Here is a tiny trained network, its code and every weight. The questions are about switching its units off for an input and a class, where a switched-off unit gives its printed mean instead of its output.

import numpy as np


def w(rows, s, z=0):
    codes = np.array(rows[::2]) - 128.0
    scale = np.full(codes.shape[1], s)
    scale[-1] = z or s
    return codes * scale


def f(y):
    return np.maximum(y, 0)


def log_softmax(a):
    a = a - a.max(-1, keepdims=True)
    return a - np.log(np.exp(a).sum(-1, keepdims=True))


def net(x, mask):
    res = np.array(x, float).reshape(1, 5) / 4 @ E
    y = f(res @ A[0][:, :-1].T + A[0][:, -1])
    res = res + np.where(mask, y, B[0][:, -1]) @ B[0][:, :-1]
    return log_softmax(res[-1] @ U[:, :-1].T + U[:, -1])


A, B = {}, {}
E = w([
[157,21,123,117,149,142,110],'x0',
[86,48,200,138,154,55,252],'x1',
[204,179,140,144,82,74,140],'x2',
[141,109,191,113,88,125,160],'x3',
[84,159,191,162,132,224,90],'x4',
],0.013)
A[0] = w([
[157,101,134,122,134,168,155,4],'N1',
[101,126,218,146,95,185,126,142],'N2',
[154,129,125,159,147,164,134,95],'N3',
[87,112,163,114,181,118,169,102],'N4',
[176,99,131,95,134,72,143,109],'N5',
[23,101,185,139,130,148,133,122],'N6',
[125,138,82,126,128,166,69,74],'N7',
[183,152,111,132,109,45,165,140],'N8',
[76,108,158,126,157,105,143,77],'N9',
[145,112,100,149,131,121,39,42],'N10',
[134,202,122,131,158,142,105,155],'N11',
[66,108,159,130,184,128,179,76],'N12',
[127,134,102,106,121,207,73,177],'N13',
[142,141,189,133,89,192,98,107],'N14',
[103,129,72,124,139,167,7,78],'N15',
[161,92,87,136,139,98,124,58],'N16',
],0.015,0.0039)
B[0] = w([
[148,77,132,140,180,172,155,142],'N1',
[176,82,242,118,66,176,77,203],'N2',
[119,150,130,133,147,168,50,143],'N3',
[30,89,114,211,138,119,178,199],'N4',
[211,72,104,93,158,105,220,197],'N5',
[58,84,157,149,135,253,102,212],'N6',
[152,176,55,92,190,139,67,205],'N7',
[105,113,56,161,87,19,184,222],'N8',
[83,65,118,158,168,153,180,182],'N9',
[166,161,98,80,216,124,103,187],'N10',
[63,194,123,160,114,81,19,198],'N11',
[2,45,116,123,107,184,190,207],'N12',
[197,168,101,59,190,219,113,224],'N13',
[226,190,189,128,85,157,97,187],'N14',
[152,164,10,67,243,180,66,249],'N15',
[162,83,143,75,153,111,155,173],'N16',
],0.0074,0.019)
U = w([
[41,50,175,134,122,168,187,247],'0',
[193,59,128,78,123,4,254,220],'1',
[196,113,243,108,73,171,103,5],'2',
[89,182,104,180,67,39,101,84],'3',
[154,133,81,48,184,159,70,126],'4',
],0.0097,0.0017)

Each question gives the input, the list of numbers given to net, and the class t.
The units are the neurons (one row each of A and B). Each row of codes is followed by its name. A weight is (code - 128) times the scale printed after its matrix; where a second scale follows, it is the last column's (A, B and U).
mask holds one flag per neuron, in row order. A switched-off neuron (its flag False) gives its mean, the last column of its row in B, instead of its output. The means were averaged over made-up inputs and are rounded, as every weight is.
A unit's drop is (log p(t) with every unit on - log p(t) with that unit switched off) / (log p(t) with every unit on - log p(t) with every unit switched off).
The circuit of an input: a set's keep is (log p(t) with only the set's units on - log p(t) with every unit switched off) / (log p(t) with every unit on - log p(t) with every unit switched off). Starting from the 12 units with the biggest drops (on a tie, the unit counted first), units are removed one at a time, each time the one whose removal leaves the highest keep (on an exact tie, the one counted first), for as long as the keep stays at least 0.8.
circuit, biggest first: the units of the circuit, biggest drop first
top k neurons: the k neurons with the biggest drops, biggest first
drop of u: that unit's drop, to one decimal
input [1,-2,-3,4,6], class 2: circuit, biggest first => (N2)
input [-3,7,8,-8,4], class 1: top 2 neurons => (N6 N8)
input [5,3,1,8,8], class 2: top 2 neurons => (N2 N14)
input [7,-1,-8,6,5], class 0: top 3 neurons => (N6 N12 N4)
input [-8,5,7,-1,7], class 2: top 2 neurons => (N2 N14)
input [5,3,5,-8,4], class 0: top 2 neurons => (N15 N13)
input [-1,-7,8,8,8], class 2: top 2 neurons => (N14 N2)
input [-6,0,-3,7,-3], class 0: drop of N5 => 0.2
input [8,-2,2,5,8], class 2: drop of N2 => 0.1
input [0,-8,8,2,-7], class 1: drop of N8 => 1.0
